Below are the code and all the weights of a small trained network. Each question names an input and a class and asks about switching units off, where a switched-off unit gives its printed mean instead of its output.

import numpy as np


def w(rows, s, z=0):
    codes = np.array(rows[::2]) - 128.0
    scale = np.full(codes.shape[1], s)
    scale[-1] = z or s
    return codes * scale


def norm(h):
    return h / np.sqrt((h * h).mean(-1, keepdims=True) + 1e-5)


def f(y):
    return y / 2 * (1 + np.tanh(0.7978845608 * (y + 0.044715 * y**3)))


def log_softmax(a):
    a = a - a.max(-1, keepdims=True)
    return a - np.log(np.exp(a).sum(-1, keepdims=True))


def net(x, mask):
    res = np.array(x, float).reshape(1, 4) / 4 @ E
    u = 0
    for l in range(3):
        y = f(norm(res) @ A[l][:, :-1].T + A[l][:, -1])
        res = res + np.where(mask[u : u + 6], y, B[l][:, -1]) @ B[l][:, :-1]
        u += 6
    return log_softmax(norm(res)[-1] @ U[:, :-1].T + U[:, -1])


A, B = {}, {}
E = w([
[72,147,202,75,106,71,141,41,102,224,183,40],'x0',
[208,163,89,74,165,173,123,141,214,253,54,104],'x1',
[94,204,167,167,170,145,51,125,75,173,119,215],'x2',
[219,26,233,92,209,73,35,119,86,75,70,113],'x3',
],0.003)
A[0] = w([
[165,89,96,70,60,118,124,153,161,72,168,4,52],'L0N1',
[173,82,187,81,213,63,85,203,104,105,123,85,190],'L0N2',
[87,201,131,143,138,153,32,133,44,177,104,187,4],'L0N3',
[79,89,141,165,145,64,108,185,107,120,166,117,15],'L0N4',
[87,154,75,132,88,220,141,181,178,137,101,102,248],'L0N5',
[92,156,173,74,95,74,159,48,114,164,120,74,68],'L0N6',
],0.0036,0.0014)
B[0] = w([
[239,215,175,200,85,68,177,119,133,105,121,103,191],'L0N1',
[66,163,131,102,109,127,226,48,97,116,86,224,252],'L0N2',
[213,173,191,185,96,28,189,135,240,66,192,63,174],'L0N3',
[156,188,136,109,123,217,100,150,82,156,96,87,128],'L0N4',
[98,97,163,110,156,75,169,78,112,90,134,163,246],'L0N5',
[77,2,158,157,207,138,143,208,193,119,186,146,186],'L0N6',
],0.0043,0.0029)
A[1] = w([
[106,93,188,82,56,137,112,13,94,208,158,49,112],'L1N1',
[87,160,112,69,146,132,152,20,92,138,64,196,89],'L1N2',
[113,143,197,190,68,133,173,136,11,52,213,155,175],'L1N3',
[187,143,100,95,120,170,111,105,208,245,76,136,102],'L1N4',
[103,70,199,165,185,91,221,106,255,104,147,158,254],'L1N5',
[187,173,137,75,177,152,176,158,199,211,67,122,79],'L1N6',
],0.0034,0.0011)
B[1] = w([
[94,76,181,223,228,199,153,174,169,101,138,217,163],'L1N1',
[165,131,66,128,181,158,82,72,116,163,99,87,166],'L1N2',
[112,129,94,79,76,189,36,132,170,147,89,52,230],'L1N3',
[61,74,174,172,3,107,16,138,40,93,143,125,161],'L1N4',
[180,172,41,106,174,127,69,148,86,160,150,123,252],'L1N5',
[45,122,138,125,22,196,69,172,104,1,185,46,174],'L1N6',
],0.0044)
A[2] = w([
[152,130,182,215,74,51,197,62,139,24,174,68,165],'L2N1',
[177,104,41,195,126,189,140,202,175,27,51,228,111],'L2N2',
[92,231,254,218,138,115,69,107,126,119,105,209,178],'L2N3',
[13,87,122,131,42,169,133,153,59,86,111,85,53],'L2N4',
[24,187,15,97,50,102,198,159,118,184,191,157,74],'L2N5',
[56,196,73,193,57,166,221,115,167,178,162,184,8],'L2N6',
],0.0033,0.0012)
B[2] = w([
[163,169,109,138,45,93,119,177,140,185,127,162,169],'L2N1',
[58,108,211,143,184,105,153,120,143,243,224,87,253],'L2N2',
[194,85,59,128,21,95,254,178,144,104,116,97,188],'L2N3',
[143,123,192,152,142,179,29,146,93,143,93,135,174],'L2N4',
[197,140,173,106,173,135,106,104,112,87,53,172,228],'L2N5',
[171,2,161,94,142,77,166,69,55,102,60,133,193],'L2N6',
],0.0053,0.0034)
U = w([
[158,87,140,92,156,119,159,42,74,104,44,181,132],'0',
[86,110,151,144,56,176,49,162,103,106,127,102,138],'1',
[70,87,166,160,197,113,171,151,159,189,207,135,129],'2',
[196,152,109,139,61,59,192,154,159,115,141,111,136],'3',
[128,225,28,109,167,161,74,119,159,161,136,116,137],'4',
[7,205,73,79,133,151,180,165,202,87,78,173,8],'5',
[19,195,74,102,137,157,176,149,218,78,80,168,19],'6',
],0.013,0.015)

Each question gives the input, the list of numbers given to net, and the class t.
The units are the neurons (one row each of A and B). Each row of codes is followed by its name. A weight is (code - 128) times the scale printed after its matrix; where a second scale follows, it is the last column's (A, B and U).
mask holds one flag per neuron, layer by layer. A switched-off neuron (its flag False) gives its mean, the last column of its row in B, instead of its output. The means were averaged over made-up inputs and are rounded, as every weight is.
A unit's drop is (log p(t) with every unit on - log p(t) with that unit switched off) / (log p(t) with every unit on - log p(t) with every unit switched off).
The circuit of an input: a set's keep is (log p(t) with only the set's units on - log p(t) with every unit switched off) / (log p(t) with every unit on - log p(t) with every unit switched off). Starting from the 12 units with the biggest drops (on a tie, the unit counted first), units are removed one at a time, each time the one whose removal leaves the highest keep (on an exact tie, the one counted first), for as long as the keep stays at least 0.8.
units of the circuit, in order: the units of the circuit, biggest drop first
most important unit: the unit with the biggest drop
top k neurons: the k neurons with the biggest drops, biggest first
top k neurons in layer l: the k neurons of layer l with the biggest drops, biggest first
input [-4,0,5,4], class 3: top 3 neurons : [L0N3, L2N3, L0N6]
input [4,-2,-8,-8], class 0: units of the circuit, in order : [L2N6, L2N5]
input [-5,4,5,4], class 2: most important unit : L2N2
input [-3,6,-5,1], class 1: top 2 neurons : [L1N6, L1N4]
input [1,-4,-6,3], class 3: top 2 neurons : [L0N1, L1N6]
input [-8,-8,-2,-8], class 0: units of the circuit, in order : [L2N6, L2N5]
input [4,-7,-4,-4], class 1: top 2 neurons : [L0N2, L1N3]
input [-3,6,8,1], class 3: units of the circuit, in order : [L0N3, L2N3]
input [7,6,-7,6], class 2: top 2 neurons : [L0N6, L1N1]
input [-7,6,-5,0], class 2: top 3 neurons : [L2N2, L1N3, L0N5]
input [-1,-8,-4,6], class 1: units of the circuit, in order : [L1N3, L2N6]
input [7,4,-6,3], class 2: top 3 neurons : [L0N6, L1N1, L0N3]
input [-5,-5,7,5], class 3: units of the circuit, in order : [L2N3, L0N3]
input [7,-5,-3,3], class 2: most important unit : L1N6
input [7,8,-2,-8], class 0: top 3 neurons : [L2N6, L2N5, L1N3]
input [7,-5,0,6], class 2: top 3 neurons : [L0N6, L2N5, L2N6]
input [7,1,4,6], class 2: top 3 neurons : [L0N6, L2N5, L2N6]
input [8,5,-1,7], class 2: top 2 neurons : [L0N6, L2N5]
input [-1,-3,2,3], class 4: top 2 neurons : [L1N3, L2N6]
input [-6,-2,8,0], class 3: top 3 neurons : [L2N3, L0N3, L0N6]
input [-4,5,-3,0], class 1: most important unit : L1N6
input [-8,8,-1,-8], class 0: units of the circuit, in order : [L2N6, L0N5]
input [-2,1,4,-4], class 0: top 3 neurons in layer 0 : [L0N1, L0N6, L0N5]
input [3,-3,5,-1], class 3: top 2 neurons in layer 1 : [L1N2, L1N6]
input [-6,-4,3,-1], class 2: top 2 neurons in layer 1 : [L1N6, L1N4]
